4 30 -17 24 15 -28 -8 -13 31 30 7 7 33 39 3 -41 6 14 -6 11 -38 -53 -19
 -1 17 1 -38 5 -10 -10 -1 5 -10 70 11 18 : tuzak
-26 -25 1 -3 53 -32 10 4 20 -25 -3 -18 25 28 2 -13 -2 -4 -8 15 -5 -20 -3
 22 10 24 8 -6 -8 -9 -4 16 -14 6 4 7 : Ranab
5 1 -14 35 7 -13 -39 2 10 -10 23 -7 -9 9 9 11 -2 4 0 2 1 12 50 8 34 -10
 -11 27 21 8 21 4 -15 9 42 -27 : Lub
-8 -25 -6 -39 -7 -35 9 11 -4 -32 -7 27 14 20 -26 19 3 -2 23 -1 16 17 16
 8 16 15 0 5 -19 21 -17 -17 9 34 0 -16 : Voge
-4 -16 4 -16 -23 -18 31 -11 5 -68 10 -5 20 -15 -17 26 13 -11 29 -9 10 1
 4 5 9 31 -40 18 -30 6 2 -23 0 -14 -9 -18 : Ranab
-15 8 -5 62 36 36 -11 -44 58 5 12 9 -15 29 18 -43 -14 15 -5 51 -50 -16
 -18 22 18 -41 -69 -20 -21 52 -19 6 -31 5 4 65 : ret
15 14 -7 -3 13 -11 34 1 8 20 10 -18 -3 5 4 3 10 -5 -2 -9 -30 -11 -1 -33
 2 -1 -52 -2 -2 -28 -10 -7 -4 7 3 6 : tud
-8 1 -20 33 -6 -16 -14 -2 22 4 12 9 1 22 20 -8 1 -18 1 0 5 19 -12 9 17
 -14 -2 -12 -3 -2 -6 27 -20 17 21 -35 : Lub
3 32 17 -37 -34 14 13 10 -10 -5 -16 -30 41 -30 -22 7 11 10 37 -14 2 0 -8
 22 -21 23 -17 1 -31 -17 7 -38 23 16 5 -57 : Ranab
-17 10 3 8 21 -1 5 15 -2 -5 -13 4 13 29 -11 1 3 -9 17 -20 8 20 17 5 41
 -3 21 -10 7 18 16 9 -26 -5 24 0 : zaz
8 7 -1 -15 -1 11 52 -10 7 2 19 7 -2 -13 -15 -18 7 -15 -9 -12 -35 -31 -2
 -22 18 8 -4 -29 -5 -4 -13 -11 -8 15 -3 18 : zazul
-25 2 -4 -10 21 2 20 10 15 -11 11 -8 3 25 2 -8 -13 -12 6 -1 -33 -15 1
 -12 18 18 -24 -17 -12 -2 5 -11 -15 -13 -8 11 : kekov
0 26 -1 -7 7 -6 25 0 5 1 6 -3 17 3 -6 -7 18 -3 7 -5 1 -14 -11 -6 22 24
 -19 -9 -14 -5 7 -14 -11 -2 -24 -1 : seku
-23 8 -11 17 0 -23 4 -10 6 -7 1 4 -5 11 -12 -15 10 -23 15 -1 22 8 32 18
 25 -11 -10 -19 -7 11 -25 9 -16 3 6 -7 : Ranab
19 -6 17 -41 -6 -35 -9 4 11 -8 -45 -3 13 30 1 12 -33 12 58 -17 -20 2 15
 88 6 18 27 -3 -12 -6 9 -12 28 11 -9 -44 : tuzak
-6 30 -19 33 -35 -17 -2 -14 -8 27 8 20 11 -8 7 -15 21 -3 9 2 14 -3 17 23
 11 -19 -1 -15 -13 1 7 -10 7 22 18 -2 : Genel
14 19 -7 -4 -20 13 -4 5 -39 6 -49 -39 10 19 -29 -29 -5 15 12 -17 45 -28
 10 35 -11 17 59 -14 36 -11 -23 30 25 18 -19 3 : vipa
0 -7 -8 35 -69 8 -7 -23 13 -13 -3 -26 16 -46 13 -7 -9 16 -2 0 0 -10 -15
 16 -26 19 -23 5 -6 7 21 10 -17 9 -5 18 : Genel
-22 11 19 -30 82 47 -9 20 -46 -17 21 25 15 74 -37 18 8 5 2 20 0 2 -8 -6
 32 -23 4 -8 15 -2 -39 -40 34 -19 45 -4 : Lub
-12 -2 5 6 9 -17 14 -3 24 9 2 17 -8 9 12 -23 9 -11 7 -14 -24 -17 21 11
 42 -13 3 -24 -14 16 1 11 -15 26 21 0 : zazul
7 34 15 30 17 35 11 -15 8 27 -35 -15 18 43 7 -21 22 9 4 22 11 2 -2 39 16
 -13 -38 -60 -42 -5 -41 -15 -3 21 11 -10 : Lub
-7 -22 -12 -6 -2 -51 -5 -6 11 0 0 0 4 22 -14 12 5 -20 27 0 10 23 -6 11
 14 16 -9 -6 7 13 2 5 -11 23 17 -17 : kekov
6 -59 5 -12 15 -22 10 -24 -8 -11 33 5 14 55 -39 7 18 5 15 12 -7 -1 -10
 -36 2 2 -27 29 5 12 8 -7 -11 8 13 39 : zaz
2 37 -9 15 18 -3 21 -19 3 -1 17 9 -4 15 10 -6 -5 -17 -24 11 -7 -33 15 3
 11 -9 -8 -15 -8 -17 -10 -20 -1 -2 -3 14 : tuzak
-28 -18 -2 -28 -10 -18 -3 -14 -4 -29 -6 31 -7 16 -21 26 -4 -26 18 -4 -16
 17 -19 -6 49 3 19 -23 28 7 -24 -16 4 32 29 -30 : zazul
0 21 12 -48 23 -16 -12 28 -7 13 10 -12 4 9 -20 -8 17 6 -14 -13 20 -38 0
 -60 19 24 -32 24 -3 11 -1 5 9 23 -15 12 : seku
32 14 0 8 7 -6 17 13 4 -2 3 -6 11 4 -11 10 19 -3 -17 -6 -7 -14 9 -23 45
 7 -30 -4 2 0 -7 -17 -9 23 42 11 : Lub
-5 8 -18 41 4 -15 26 0 5 -8 -7 4 16 19 -6 -17 12 -19 0 -9 24 8 25 14 28
 2 32 -14 -7 7 19 25 -35 -1 6 6 : zaz
9 -13 -19 -10 39 -30 7 3 11 -15 -6 -22 23 32 -20 0 -1 13 -9 2 -16 12 9
 -7 52 26 -8 5 34 6 -6 10 -35 29 14 16 : ret
-15 -12 -1 -21 33 50 9 39 19 -14 33 13 -16 49 -39 -39 -46 18 -18 3 -37
 -23 32 2 42 -25 -35 -8 18 -17 -49 -7 -29 6 37 23 : zazul
0 13 -17 -3 1 -18 9 7 9 7 -14 -1 17 15 3 -10 7 -6 -10 4 -12 8 -13 -6 33
 -2 12 -14 -6 5 2 2 -13 26 3 -9 : ret
-17 11 -6 28 -6 -15 -17 1 4 -8 29 10 7 19 7 -23 5 -5 -12 4 32 -5 -4 4 25
 2 -4 16 -11 -5 26 -6 -24 0 17 -17 : seku
8 -3 0 4 -25 -15 18 -6 7 0 -15 -4 -12 9 -3 -2 -3 -5 -19 -15 -8 -22 3 -23
 29 8 -15 -17 13 -7 0 -4 -11 6 6 54 : zaz
-8 26 -18 0 -11 -8 23 -10 15 11 1 -4 -6 -19 -11 -2 -4 -8 6 -4 -38 -18 21
 -17 1 18 -31 -28 3 5 -12 -6 -2 14 -20 23 : kekov
-19 3 1 24 20 -36 -5 -11 31 -10 -2 11 10 29 36 -6 -16 -4 5 -13 -33 -8 10
 26 35 3 2 -5 -4 9 19 14 -29 8 12 2 : tuzak
18 8 -1 -36 -7 1 -24 35 32 37 3 3 -27 -30 -16 7 -25 -5 -18 24 27 11 -11
 22 -6 -25 -36 -11 -1 32 -29 -5 1 24 31 10 : Genel
11 9 -20 -31 70 -25 34 2 -5 -3 51 -17 20 15 -17 -7 20 13 0 -8 11 -40 5 1
 -7 27 -7 22 22 -10 -2 9 9 5 -12 13 : vipa
9 -20 -15 2 -9 -22 19 -16 -4 -20 31 20 -17 -21 -10 25 5 -24 4 5 -21 -15
 -3 -43 -10 -8 0 26 12 20 3 -10 13 9 5 28 : Voge
-27 20 -6 12 -7 -13 -14 -18 6 4 -7 -3 -2 -9 10 7 17 4 0 -11 -1 -4 29 -20
 15 4 -7 -2 7 24 22 13 -5 11 -16 18 : zaz
4 -11 6 -26 -11 -27 -9 22 -12 -22 -18 7 31 24 2 29 -7 11 -23 2 0 -16 -23
 10 2 9 19 20 10 -37 2 -16 25 20 18 -11 : tuzak
0 15 5 -31 1 22 37 -13 -2 -9 11 -1 -20 0 -26 -24 -5 -20 -11 -16 -14 -33
 -2 -20 43 17 -9 -38 8 8 -22 -24 -8 6 -3 26 : zazul
4 15 -15 31 -16 2 28 -26 10 14 -9 -14 18 -8 -5 -7 8 -11 4 1 -24 -1 -49
 -6 -4 25 -21 -34 19 -2 -4 -1 -18 12 -1 32 : kekov
2 25 10 -3 4 -2 11 -11 10 8 -1 0 6 -13 -7 -11 -4 3 -11 1 -8 -12 -10 -8
 15 31 -16 -22 -4 12 4 -20 -17 10 -5 19 : seku
2 -35 -4 -32 -18 -4 -14 10 4 -19 4 -30 12 0 -10 13 -4 16 4 0 5 -1 -44
 -13 -14 23 -22 37 22 1 7 -1 -1 22 -8 5 : Voge
-23 20 -7 -22 -8 1 30 -7 -6 8 11 4 9 -3 11 -11 -3 0 -14 -8 -12 -14 -2 -7
 8 17 -15 -41 -15 -14 -10 -22 -3 -8 -23 22 : Genel
0 37 -8 17 -25 13 9 13 -7 2 -13 -1 2 -2 -16 -13 0 -6 16 -15 -19 -30 10
 -3 18 2 -12 -11 6 -2 -2 -10 13 9 13 18 : kekov
10 2 -6 -4 -12 8 25 3 13 -6 -8 -11 -10 -2 -7 2 3 -15 -8 4 -21 -23 -6 5
 21 1 -7 -33 -4 -6 -26 -7 1 0 -9 14 : Lub
-16 12 -14 29 22 -15 -2 12 7 5 6 -6 -3 10 1 -6 14 -11 -1 5 6 3 30 6 18
 -23 -8 5 -6 1 1 13 -13 9 22 -13 : tud
-6 -2 -20 16 26 -30 16 -17 7 7 22 25 10 39 26 5 2 5 -5 4 1 31 30 0 14 0
 -9 -11 5 -7 -1 -2 -22 3 6 -16 : vipa
10 18 1 -10 7 -19 17 4 19 16 -9 -1 -10 19 3 -20 6 -17 2 -2 -11 -22 -1 2
 43 1 -35 -20 -9 -3 -8 -24 0 2 6 20 : Ranab
-5 20 -5 -18 24 1 30 -2 -10 4 4 6 15 28 -10 -15 -13 -2 -1 -11 -36 4 0
 -27 20 1 5 -27 -2 -6 -21 -6 -8 12 11 4 : ret
-2 31 22 35 114 47 21 -32 5 34 -7 -21 20 11 21 7 -10 16 -15 38 -29 11 5
 2 -25 3 -27 -46 5 14 -25 4 -15 -16 12 48 : Genel
-27 31 1 18 -1 -13 -14 5 8 23 -21 14 12 15 9 -5 9 -21 -12 8 -10 -9 24
 -11 28 -30 22 -23 -21 21 -3 5 -17 41 19 -17 : tuzak
-3 19 10 -12 -18 33 20 9 -17 -16 -20 -1 4 -10 -30 7 -8 -17 -7 14 15 -23
 -16 -11 2 -5 -9 -32 -20 7 -41 -21 14 7 17 19 : Genel
30 3 -6 47 13 2 -6 -21 41 -13 -8 -6 -38 32 12 -15 -24 -27 31 29 -27 -34
 -12 35 49 -17 -33 8 0 20 14 -32 -3 8 34 21 : Voge
19 -12 12 -26 -9 -2 30 -28 -5 9 -18 -10 20 -18 5 -2 10 -17 -22 12 -7 -2
 -36 -24 -19 41 41 -30 -17 4 24 -15 6 27 -22 -21 : zazul
16 54 16 -30 55 59 23 -27 -15 12 2 6 8 25 -20 -37 -24 6 -8 13 19 -18 -36
 0 -30 25 -21 -41 -18 -11 -45 -21 32 21 -7 -14 : zazul
-23 18 -27 -2 2 -9 -2 16 10 -17 10 0 8 6 -12 -2 -7 -8 4 -10 -16 20 26
 -19 42 -11 4 4 6 16 -4 15 -32 18 11 -27 : ret
7 9 -19 -14 -6 -31 14 -5 -11 -4 2 1 12 2 -30 22 30 -22 -12 14 20 -18 6
 -5 11 -3 14 3 8 1 -15 -6 9 26 -16 2 : tuzak
1 52 -13 -30 96 3 19 12 6 19 55 -4 8 -3 -20 -16 -34 -20 9 -7 -3 12 8 -26
 -29 37 -5 -2 3 19 9 9 -12 2 11 -29 : kekov
-23 -9 -11 11 23 33 -1 -14 -7 9 10 -51 12 -20 -50 26 38 -20 39 37 -10 14
 -45 8 -39 -32 5 12 28 14 -17 13 -3 6 2 -25 : tud
1 35 32 32 52 38 -4 -11 -10 -4 -24 -19 2 -11 16 12 -11 13 13 -7 -46 -14
 31 -38 -17 -1 -23 11 -6 27 11 11 15 -7 18 18 : tud
16 30 5 29 26 15 10 3 -2 3 1 -21 12 -24 -17 20 12 6 -5 6 -12 -20 2 -23 2
 4 -17 14 30 -11 -6 5 -4 5 18 19 : seku
22 0 -9 17 5 1 14 -24 3 -1 29 9 -8 23 -12 -3 -1 7 10 6 -45 -27 9 3 16 -8
 -38 -5 15 -18 -22 -24 13 5 21 28 : Lub
-8 14 2 20 12 4 25 -8 5 -12 7 -17 10 17 12 1 -3 -8 -7 -7 -30 -38 5 -9 3
 -10 -10 -1 -3 -25 -8 9 -13 -5 -1 14 : tuzak
-31 -20 -9 -21 -19 -29 -11 -7 -5 1 4 8 5 12 -11 22 11 3 -8 16 -3 -2 5
 -10 22 -5 -27 -17 9 -6 -28 -21 3 28 12 16 : Genel
5 -1 -8 -23 28 16 1 15 -11 -29 -16 -8 29 12 -17 5 -13 25 -15 7 -7 7 -5
 -19 -5 20 12 18 12 15 -8 21 7 3 -25 14 : ret
21 23 7 -9 74 24 6 -12 -16 27 -1 -43 0 50 -11 -14 -22 11 -11 14 15 19 -3
 -2 -5 -8 -15 -20 24 -22 -41 1 -8 3 28 1 : ret
52 -12 -9 18 28 -21 44 10 3 3 0 0 5 32 14 -9 11 -17 19 8 21 1 15 34 0 -3
 22 15 -29 -7 27 -4 7 -16 -6 -7 : Voge
44 22 9 19 38 21 -5 22 13 17 -28 -31 -19 16 -7 9 6 -20 16 28 11 1 24 -6
 12 -26 -35 23 -23 22 10 -4 7 -2 17 -23 : tud
7 20 -12 16 33 -15 36 -7 23 26 8 10 2 5 4 -12 20 -20 0 -4 -24 2 27 4 48
 -7 2 -32 2 -1 -2 2 -27 29 21 -14 : zazul
-1 24 0 4 -9 10 -26 0 -29 -17 -17 14 31 -18 0 27 -1 5 10 9 -1 -8 -23 -22
 -14 17 20 26 6 13 27 -8 44 16 9 -17 : Genel
20 8 -21 17 -16 -37 -16 -7 14 -7 6 8 -18 18 6 -6 5 -17 36 -19 -3 -16 8
 26 47 -1 -9 9 11 5 8 7 14 12 13 -20 : Lub
-6 1 1 -6 17 -29 26 -22 1 5 24 -14 -3 15 11 9 8 -16 -6 -6 -16 -32 4 -3
 -3 -10 -6 -7 2 -26 -12 -2 -2 -2 -3 12 : tuzak
-14 13 -6 42 -14 -16 -8 -9 -3 -8 -25 13 9 19 -9 4 16 -17 19 -18 8 9 10
 -15 46 -7 16 -4 15 25 16 18 -18 21 30 10 : zaz
40 35 -4 18 61 31 11 34 -8 -2 -4 -23 -5 -11 -12 14 14 -1 -25 18 -9 -26
 38 -21 29 -29 15 34 23 24 15 7 13 -21 17 37 : ret
